[[115 117 118]
 [124 114 153]
 [122 126 112]
 [127 127 131]
 [126 114 131]]
=>
[[115 117]
 [124 114]]

[[131 130 123 115]
 [140 100 128 108]
 [122 105 116 112]
 [148 145 114 157]]
=>
[[131 130]
 [140 100]]

[[109 143]
 [110 109]
 [105 106]
 [102 108]
 [112 145]]
=>
[[109 143]
 [110 109]]

[[156 134 122 147]
 [126 136 141 132]
 [122 139 131 139]]
=>
[[156 134]
 [126 136]]

[[124 144 135 132]
 [134 156 148 131]]
=>
[[124 144]
 [134 156]]

[[143 140 139 146]
 [141 138 128 135]
 [105 113 105 109]
 [118 121 117 117]
 [122 124 122 122]]
=>
[[143 140]
 [141 138]]

[[123 136 134 134]
 [117 156 153 140]
 [115 141 139 138]]
=>
[[123 136]
 [117 156]]
---
[[132 128 150]
 [128 130 143]
 [119 146 141]
 [127 126 114]
 [123 137 135]
 [120 113 126]]
=>
[[132 150]
 [128 143]
 [119 141]
 [127 114]
 [123 135]
 [120 126]]

[[108 121 139 137 109 115 137 116 129 113 114 136 138 116 110 120]
 [154 109 130 131 155 119 128 126 142 127 130 126 130 110 147 119]]
=>
[[108 139 109 137 129 114 138 110]
 [154 130 155 128 142 130 130 147]]

[[121 145 129 131 131 133 128 141 144]
 [132 129 146 116 122 105 139 107 116]
 [134 121 132 125 116 137 136 131 133]
 [123 137 129 127 137 133 125 136 140]
 [137 129 123 133 140 129 147 141 123]
 [132 129 140 119 125 113 136 117 119]]
=>
[[121 129 131 128 144]
 [132 146 122 139 116]
 [134 132 116 136 133]
 [123 129 137 125 140]
 [137 123 140 147 123]
 [132 140 125 136 119]]

[[107 141 133 126 107 129 135 127 146 109 122]
 [127 121 119 132 125 127 126 135 119 136 126]
 [110 114 152 144 102 126 127 152 108 143 117]
 [113 144 141 122 116 129 135 121 149 106 125]]
=>
[[107 133 107 135 146 122]
 [127 119 125 126 119 126]
 [110 152 102 127 108 117]
 [113 141 116 135 149 125]]

[[147 117 115 112]
 [124 141 131 143]
 [150 113 119 108]
 [112 136 138 148]
 [133 126 134 131]]
=>
[[147 115]
 [124 131]
 [150 119]
 [112 138]
 [133 134]]

[[126 128 132 127 118 145 136]
 [132 127 125 130 128 110 134]
 [137 126 129 130 123 144 142]
 [134 127 115 129 125 115 134]
 [128 128 140 124 122 134 121]
 [127 125 131 125 124 120 119]
 [134 128 120 120 124 106 132]
 [132 127 133 132 127 128 122]
 [115 125 119 128 129 127 123]
 [126 128 123 123 133 126 135]]
=>
[[126 132 118 136]
 [132 125 128 134]
 [137 129 123 142]
 [134 115 125 134]
 [128 140 122 121]
 [127 131 124 119]
 [134 120 124 132]
 [132 133 127 122]
 [115 119 129 123]
 [126 123 133 135]]

[[150 139 144 149]
 [137 132 138 137]
 [153 134 142 149]
 [124 122 112 130]]
=>
[[150 144]
 [137 138]
 [153 142]
 [124 112]]
